Below are the code and all the weights of a small trained network. Each question names an input and a target symbol and asks about switching units off, where a switched-off unit gives its printed mean instead of its output.

import numpy as np


def w(rows, s, z=0):
    codes = np.array(rows[::2]) - 128.0
    scale = np.full(codes.shape[1], s)
    scale[-1] = z or s
    return codes * scale


def f(y):
    return y / 2 * (1 + np.tanh(0.7978845608 * (y + 0.044715 * y**3)))


def softmax(a):
    e = np.exp(a - a.max(-1, keepdims=True))
    return e / e.sum(-1, keepdims=True)


def log_softmax(a):
    a = a - a.max(-1, keepdims=True)
    return a - np.log(np.exp(a).sum(-1, keepdims=True))


def net(x, mask):
    ids = ['αβγδεζηθλξπφψ'.index(c) for c in x.split()]
    T = len(ids)
    res = E[ids] + P[:T]
    u = 0
    for l in range(2):
        q, k, v = (res @ M[l].T for M in (Q, K, V))
        z = softmax(np.where(np.tri(T) > 0, q @ k.T / 4**0.5, -1e9)) @ v
        res = res + np.where(mask[u], z, O[l][:, -1]) @ O[l][:, :-1]
        u += 1
        y = f(res @ A[l][:, :-1].T + A[l][:, -1])
        res = res + np.where(mask[u : u + 4], y, B[l][:, -1]) @ B[l][:, :-1]
        u += 4
    return log_softmax(res[-1] @ U[:, :-1].T + U[:, -1])


Q, K, V, O, A, B = {}, {}, {}, {}, {}, {}
E = w([
[135,121,136,131],'α',
[64,68,189,183],'β',
[123,213,103,213],'γ',
[133,119,131,135],'δ',
[139,61,203,59],'ε',
[188,24,11,102],'ζ',
[35,178,106,160],'η',
[84,117,121,23],'θ',
[136,128,142,129],'λ',
[134,128,140,131],'ξ',
[135,120,134,129],'π',
[174,126,185,198],'φ',
[194,141,154,54],'ψ',
],0.013)
P = w([
[87,254,155,12],'0',
[134,68,73,147],'1',
[136,104,98,168],'2',
[122,102,111,164],'3',
[126,98,116,145],'4',
[129,119,129,130],'5',
[123,123,124,137],'6',
[132,130,135,135],'7',
[122,128,142,128],'8',
[125,135,142,124],'9',
[121,175,158,128],'10',
[105,171,160,138],'11',
[107,181,170,110],'12',
[93,241,184,113],'13',
],0.0035)
Q[0] = w([
[209,208,203,164],'L0H0',
[22,110,89,117],'L0H0',
[68,254,83,203],'L0H0',
[19,198,240,209],'L0H0',
],0.0093)
K[0] = w([
[219,112,97,153],'L0H0',
[11,110,110,108],'L0H0',
[115,139,29,145],'L0H0',
[144,43,35,161],'L0H0',
],0.012)
V[0] = w([
[58,99,123,88],'L0H0',
[56,175,68,192],'L0H0',
[63,83,29,77],'L0H0',
[1,171,213,138],'L0H0',
],0.0082)
O[0] = w([
[31,112,149,28,123],'L0H0',
[110,146,6,141,8],'L0H0',
[91,205,120,42,121],'L0H0',
[25,2,113,198,44],'L0H0',
],0.0067,0.0015)
A[0] = w([
[221,61,202,170,251],'L0N0',
[48,1,176,135,148],'L0N1',
[41,136,130,138,204],'L0N2',
[223,125,90,92,252],'L0N3',
],0.0065,0.0035)
B[0] = w([
[153,119,219,146,254],'L0N0',
[71,3,191,92,182],'L0N1',
[88,150,147,143,164],'L0N2',
[183,191,86,106,213],'L0N3',
],0.0062,0.0048)
Q[1] = w([
[102,71,27,191],'L1H0',
[119,188,177,57],'L1H0',
[163,114,122,171],'L1H0',
[160,134,197,3],'L1H0',
],0.011)
K[1] = w([
[44,194,193,174],'L1H0',
[160,107,76,36],'L1H0',
[182,169,196,255],'L1H0',
[201,25,110,38],'L1H0',
],0.0089)
V[1] = w([
[130,81,254,140],'L1H0',
[188,186,67,128],'L1H0',
[168,130,158,219],'L1H0',
[170,194,161,30],'L1H0',
],0.0085)
O[1] = w([
[178,203,236,75,253],'L1H0',
[190,21,35,207,66],'L1H0',
[193,180,207,222,137],'L1H0',
[234,30,67,3,150],'L1H0',
],0.0049,0.005)
A[1] = w([
[130,177,197,161,69],'L1N0',
[136,93,16,124,6],'L1N1',
[147,254,48,124,168],'L1N2',
[167,155,80,234,134],'L1N3',
],0.0069,0.0018)
B[1] = w([
[160,2,153,172,253],'L1N0',
[77,78,219,130,146],'L1N1',
[108,16,158,165,200],'L1N2',
[147,68,18,87,194],'L1N3',
],0.0071,0.0049)
U = w([
[127,124,98,105,107],'α',
[57,90,186,159,82],'β',
[129,105,64,212,254],'γ',
[120,120,94,105,105],'δ',
[134,89,192,59,15],'ε',
[141,32,82,81,20],'ζ',
[28,192,101,159,174],'η',
[77,157,89,3,176],'θ',
[130,132,105,106,79],'λ',
[126,128,99,108,139],'ξ',
[129,130,84,101,134],'π',
[203,106,168,211,81],'φ',
[248,177,108,48,184],'ψ',
],0.006,0.0056)

Each question gives the input, a string of symbols that net reads in full, and the target symbol t.
The units are the heads (4 rows each of Q, K, V and O) and the neurons (one row each of A and B). Each row of codes is followed by its name. A weight is (code - 128) times the scale printed after its matrix; where a second scale follows, it is the last column's (O, A, B and U).
mask holds one flag per unit, layer by layer, with each layer's heads first. A switched-off unit (its flag False) gives its mean, the last column of its rows in O or B, instead of its output. The means were averaged over made-up inputs and are rounded, as every weight is.
A unit's drop is (log p(t) with every unit on - log p(t) with that unit switched off) / (log p(t) with every unit on - log p(t) with every unit switched off).
The circuit of an input: a set's keep is (log p(t) with only the set's units on - log p(t) with every unit switched off) / (log p(t) with every unit on - log p(t) with every unit switched off). Starting from all 10 units, units are removed one at a time, each time the one whose removal leaves the highest keep (on an exact tie, the one counted first), for as long as the keep stays at least 0.8.
units of the circuit, in order: the units of the circuit, biggest drop first
unit that matters most: the unit with the biggest drop
top k neurons: the k neurons with the biggest drops, biggest first
k most important neurons of layer l: the k neurons of layer l with the biggest drops, biggest first
drop when u is switched off: that unit's drop, to one decimal
input φ ψ γ ψ β ξ φ α, target φ: top 2 neurons : (L0N0, L1N0)
input ζ ζ β λ θ π ψ γ ζ ψ α δ β β, target ζ: units of the circuit, in order : (L1H0, L0H0, L0N3)
input ξ η ε ξ δ φ θ, target θ: unit that matters most : L1H0
input ψ π γ α φ ξ γ, target γ: units of the circuit, in order : (L1H0, L0H0, L1N3)
input ζ λ ξ δ φ γ η β, target ζ: top 2 neurons : (L0N3, L0N1)
input φ ψ ψ ψ θ θ ξ π ψ λ α, target ψ: units of the circuit, in order : (L1H0, L0H0, L1N2, L0N0)
input ζ ξ θ ξ ξ π δ ψ, target ζ: units of the circuit, in order : (L1H0, L0H0)
input η ξ γ η η α θ φ α β, target β: units of the circuit, in order : (L0N1, L0H0, L1H0)
input β δ λ θ α θ β ζ ζ, target β: top 2 neurons : (L0N1, L1N0)
input β ψ γ ζ ξ β ζ, target β: 3 most important neurons of layer 0 : (L0N1, L0N2, L0N3)
input β η φ γ θ ζ ξ θ λ λ ε, target β: units of the circuit, in order : (L0H0, L1H0, L0N1)
input γ β γ α, target γ: top 2 neurons : (L0N1, L1N3)
input θ δ φ λ β φ ζ, target θ: units of the circuit, in order : (L0H0, L1H0, L0N1, L1N0)
input β ε γ ξ α φ α ε γ γ ε β γ, target γ: units of the circuit, in order : (L0H0, L1H0, L1N3)
input ψ δ ξ, target ψ: 3 most important neurons of layer 1 : (L1N2, L1N0, L1N1)
input ψ η ζ ψ φ ε ψ θ ψ φ, target ψ: 2 most important neurons of layer 0 : (L0N3, L0N2)
input ξ π ψ γ ε, target ε: most important neuron of layer 0 : (L0N1)
input ξ β θ π θ η, target η: 3 most important neurons of layer 0 : (L0N0, L0N2, L0N3)
input ψ π ξ θ, target θ: 2 most important neurons of layer 1 : (L1N0, L1N2)
input ζ γ ψ α α, target ζ: top 2 neurons : (L0N3, L1N1)
input η α α, target η: top neuron : (L0N0)
input ξ ε ψ λ, target ψ: drop when L1H0 is switched off : 0.7
input γ ξ α, target γ: drop when L0N1 is switched off : 0.1
input α φ φ ψ ψ φ π, target φ: drop when L1N3 is switched off : 0.0
input η θ λ ζ β, target η: drop when L0H0 is switched off : 0.9
